Below are the code and all the weights of a small trained network. Each question names an input and a class and asks about switching units off, where a switched-off unit gives its printed mean instead of its output.

import numpy as np


def w(rows, s, z=0):
    codes = np.array(rows[::2]) - 128.0
    scale = np.full(codes.shape[1], s)
    scale[-1] = z or s
    return codes * scale


def norm(h):
    return h / np.sqrt((h * h).mean(-1, keepdims=True) + 1e-5)


def f(y):
    return y / 2 * (1 + np.tanh(0.7978845608 * (y + 0.044715 * y**3)))


def log_softmax(a):
    a = a - a.max(-1, keepdims=True)
    return a - np.log(np.exp(a).sum(-1, keepdims=True))


def net(x, mask):
    res = np.array(x, float).reshape(1, 8) / 4 @ E
    u = 0
    for l in range(3):
        y = f(norm(res) @ A[l][:, :-1].T + A[l][:, -1])
        res = res + np.where(mask[u : u + 5], y, B[l][:, -1]) @ B[l][:, :-1]
        u += 5
    return log_softmax(norm(res)[-1] @ U[:, :-1].T + U[:, -1])


A, B = {}, {}
E = w([
[140,126,116,116,128,121],'x0',
[120,209,2,118,201,113],'x1',
[129,160,140,153,140,136],'x2',
[140,126,102,87,155,216],'x3',
[121,127,131,129,132,131],'x4',
[89,143,152,156,140,151],'x5',
[144,128,124,129,124,117],'x6',
[72,169,145,34,113,118],'x7',
],0.0072)
A[0] = w([
[120,143,158,115,171,186,110],'L0N0',
[111,126,144,140,126,23,180],'L0N1',
[58,191,127,2,51,96,128],'L0N2',
[155,66,100,59,155,188,144],'L0N3',
[190,177,167,131,149,68,252],'L0N4',
],0.01,0.0012)
B[0] = w([
[129,103,235,198,134,86,152],'L0N0',
[70,92,212,74,216,163,195],'L0N1',
[182,103,122,255,124,101,253],'L0N2',
[110,147,243,98,142,1,174],'L0N3',
[122,197,164,125,129,209,167],'L0N4',
],0.0079,0.0065)
A[1] = w([
[161,164,41,51,83,148,166],'L1N0',
[1,151,208,131,233,107,251],'L1N1',
[118,209,76,101,108,90,98],'L1N2',
[178,6,110,176,101,81,164],'L1N3',
[194,131,62,152,155,188,143],'L1N4',
],0.007,0.0024)
B[1] = w([
[137,2,174,165,131,151,130],'L1N0',
[197,114,102,102,181,153,255],'L1N1',
[72,120,123,79,167,179,138],'L1N2',
[102,153,113,156,127,22,200],'L1N3',
[119,113,111,223,183,175,151],'L1N4',
],0.009,0.0074)
A[2] = w([
[74,138,129,135,148,134,92],'L2N0',
[145,121,48,126,117,164,253],'L2N1',
[147,157,105,81,140,139,26],'L2N2',
[189,89,134,139,163,197,145],'L2N3',
[158,96,164,100,3,161,164],'L2N4',
],0.014,0.0017)
B[2] = w([
[154,76,159,190,120,121,129],'L2N0',
[18,85,122,110,73,142,171],'L2N1',
[176,103,139,142,65,217,135],'L2N2',
[167,173,250,57,41,79,254],'L2N3',
[10,12,70,2,127,144,170],'L2N4',
],0.0081,0.0068)
U = w([
[161,78,150,63,211,132,94],'0',
[108,103,130,121,170,126,174],'1',
[2,14,27,109,132,251,252],'2',
[181,59,57,237,80,141,67],'3',
[88,145,126,111,105,134,149],'4',
[106,138,117,99,106,131,100],'5',
[160,91,101,125,90,155,52],'6',
],0.0082,0.0024)

Each question gives the input, the list of numbers given to net, and the class t.
The units are the neurons (one row each of A and B). Each row of codes is followed by its name. A weight is (code - 128) times the scale printed after its matrix; where a second scale follows, it is the last column's (A, B and U).
mask holds one flag per neuron, layer by layer. A switched-off neuron (its flag False) gives its mean, the last column of its row in B, instead of its output. The means were averaged over made-up inputs and are rounded, as every weight is.
A unit's drop is (log p(t) with every unit on - log p(t) with that unit switched off) / (log p(t) with every unit on - log p(t) with every unit switched off).
The circuit of an input: a set's keep is (log p(t) with only the set's units on - log p(t) with every unit switched off) / (log p(t) with every unit on - log p(t) with every unit switched off). Starting from the 12 units with the biggest drops (on a tie, the unit counted first), units are removed one at a time, each time the one whose removal leaves the highest keep (on an exact tie, the one counted first), for as long as the keep stays at least 0.8.
units of the circuit, in order: the units of the circuit, biggest drop first
unit that matters most: the unit with the biggest drop
top k neurons: the k neurons with the biggest drops, biggest first
k most important neurons of layer l: the k neurons of layer l with the biggest drops, biggest first
drop when u is switched off: that unit's drop, to one decimal
input [1,-1,3,-1,1,7,4,7], class 3: unit that matters most : L0N2
input [2,-7,0,6,-1,5,7,3], class 2: top 4 neurons : [L2N4; L0N1; L2N3; L1N4]
input [3,-8,-3,4,-8,1,-4,-8], class 2: units of the circuit, in order : [L2N4; L0N2]
input [6,0,2,-7,-7,6,0,1], class 0: units of the circuit, in order : [L0N1; L1N1]
input [1,8,5,6,8,-7,-6,-6], class 2: top 2 neurons : [L2N1; L0N1]
input [4,6,-2,2,-4,-4,-4,-6], class 2: 4 most important neurons of layer 0 : [L0N1; L0N2; L0N0; L0N4]
input [-5,-3,4,-2,-7,-6,6,7], class 3: top 3 neurons : [L0N2; L2N3; L0N3]
input [-5,7,-7,-2,7,7,7,6], class 2: top 4 neurons : [L2N3; L0N3; L2N1; L1N3]
input [-6,7,-4,4,0,1,1,8], class 3: top 2 neurons : [L0N2; L0N1]
input [1,-8,1,-3,1,6,-8,-4], class 2: 3 most important neurons of layer 0 : [L0N2; L0N3; L0N1]
input [4,8,8,3,-8,8,3,5], class 2: 2 most important neurons of layer 1 : [L1N2; L1N3]
input [-3,8,2,-1,-3,-4,2,8], class 2: top 2 neurons : [L2N1; L1N2]
input [2,-2,-4,0,-5,4,0,7], class 3: top 2 neurons : [L0N2; L2N3]
input [7,-8,2,-1,0,-8,0,2], class 2: unit that matters most : L2N4
input [1,7,-2,-5,0,-4,8,8], class 3: 2 most important neurons of layer 0 : [L0N2; L0N3]
input [4,8,7,-4,-8,-4,1,6], class 2: 2 most important neurons of layer 0 : [L0N3; L0N0]
input [-5,-2,-2,4,7,-5,-8,8], class 3: 2 most important neurons of layer 0 : [L0N2; L0N1]
input [-4,-4,3,-6,1,-7,-2,7], class 3: top 2 neurons : [L0N2; L2N3]
input [1,5,-6,-4,2,4,5,7], class 3: drop when L0N2 is switched off : 1.1
input [-4,8,8,-4,4,-3,-6,-2], class 2: unit that matters most : L2N1
input [4,4,-1,1,4,-2,-4,5], class 3: drop when L0N2 is switched off : 0.9
input [-6,8,-7,-1,6,3,7,-1], class 2: drop when L2N2 is switched off : 0.0
